Here is a tiny trained network, its code and every weight. The questions are about switching its units off for an input and a class, where a switched-off unit gives its printed mean instead of its output.

import numpy as np


def w(rows, s, z=0):
    codes = np.array(rows[::2]) - 128.0
    scale = np.full(codes.shape[1], s)
    scale[-1] = z or s
    return codes * scale


def f(y):
    return y / 2 * (1 + np.tanh(0.7978845608 * (y + 0.044715 * y**3)))


def log_softmax(a):
    a = a - a.max(-1, keepdims=True)
    return a - np.log(np.exp(a).sum(-1, keepdims=True))


def net(x, mask):
    res = np.array(x, float).reshape(1, 2) / 4 @ E
    y = f(res @ A[0][:, :-1].T + A[0][:, -1])
    res = res + np.where(mask, y, B[0][:, -1]) @ B[0][:, :-1]
    return log_softmax(res[-1] @ U[:, :-1].T + U[:, -1])


A, B = {}, {}
E = w([
[27,183,238,241,173,156,230,87,153],'x0',
[222,143,250,108,149,238,151,80,164],'x1',
],0.011)
A[0] = w([
[156,131,53,105,120,123,106,132,135,254],'n1',
[60,162,207,113,104,124,127,153,173,112],'n2',
[110,117,6,114,119,101,120,131,122,129],'n3',
[163,119,106,144,128,164,134,114,120,92],'n4',
[158,108,182,72,124,127,127,112,138,122],'n5',
[125,142,198,150,136,147,157,116,146,160],'n6',
[88,132,136,132,135,137,126,123,123,44],'n7',
[247,117,182,112,100,153,136,155,137,162],'n8',
[120,164,126,150,98,146,145,123,126,61],'n9',
[184,147,125,106,146,174,95,98,117,145],'n10',
[84,74,170,164,137,159,145,117,98,97],'n11',
[118,131,161,166,145,127,147,97,101,183],'n12',
[104,159,111,94,98,158,134,105,128,87],'n13',
],0.02,0.0072)
B[0] = w([
[22,14,117,161,129,63,99,143,59,232],'n1',
[102,91,184,206,130,126,164,109,147,211],'n2',
[252,210,97,77,57,122,153,227,112,250],'n3',
[147,146,110,98,99,107,153,59,139,144],'n4',
[180,181,134,65,160,118,129,125,151,182],'n5',
[167,99,134,182,119,152,77,146,37,238],'n6',
[62,105,115,93,151,126,136,169,197,148],'n7',
[189,142,68,66,157,195,111,60,202,233],'n8',
[83,133,142,127,96,87,152,53,119,149],'n9',
[111,181,114,66,139,215,117,101,168,192],'n10',
[99,122,203,156,135,98,171,88,121,198],'n11',
[76,120,95,232,182,140,121,141,106,211],'n12',
[77,165,109,85,96,198,172,92,75,124],'n13',
],0.025,0.022)
U = w([
[45,40,178,186,139,111,142,132,59,168],'0',
[183,124,65,41,151,215,45,69,165,132],'1',
[123,224,120,201,129,91,215,181,162,149],'2',
[168,114,57,60,1,105,107,233,71,210],'3',
[169,155,200,92,47,131,119,133,166,19],'4',
[112,140,136,84,31,141,144,60,180,17],'5',
[192,159,198,72,42,131,175,91,173,2],'6',
[177,108,138,161,170,222,64,56,90,110],'7',
],0.0086,0.0043)

Each question gives the input, the list of numbers given to net, and the class t.
The units are the neurons (one row each of A and B). Each row of codes is followed by its name. A weight is (code - 128) times the scale printed after its matrix; where a second scale follows, it is the last column's (A, B and U).
mask holds one flag per neuron, in row order. A switched-off neuron (its flag False) gives its mean, the last column of its row in B, instead of its output. The means were averaged over made-up inputs and are rounded, as every weight is.
A unit's drop is (log p(t) with every unit on - log p(t) with that unit switched off) / (log p(t) with every unit on - log p(t) with every unit switched off).
most important unit: the unit with the biggest drop
k most important neurons: the k neurons with the biggest drops, biggest first
drop of u: that unit's drop, to one decimal
input [-8,3], class 1: most important unit : n8
input [5,-6], class 2: 2 most important neurons : (n1; n6)
input [2,8], class 1: 4 most important neurons : (n8; n10; n5; n1)
input [2,-1], class 0: 2 most important neurons : (n3; n8)
input [1,5], class 1: 2 most important neurons : (n8; n1)
input [2,-2], class 0: 4 most important neurons : (n3; n8; n5; n10)
input [2,-4], class 3: 2 most important neurons : (n2; n11)
input [3,-3], class 0: 3 most important neurons : (n3; n8; n5)
input [6,5], class 0: 2 most important neurons : (n2; n11)
input [4,-7], class 2: 2 most important neurons : (n6; n1)
input [1,-2], class 3: 2 most important neurons : (n8; n2)
input [-1,1], class 1: drop of n3 : 0.7
input [3,-5], class 2: drop of n1 : 0.8
input [-6,2], class 1: drop of n8 : 0.2
input [4,-1], class 0: drop of n2 : 0.0
input [4,-8], class 3: most important neuron : (n3)
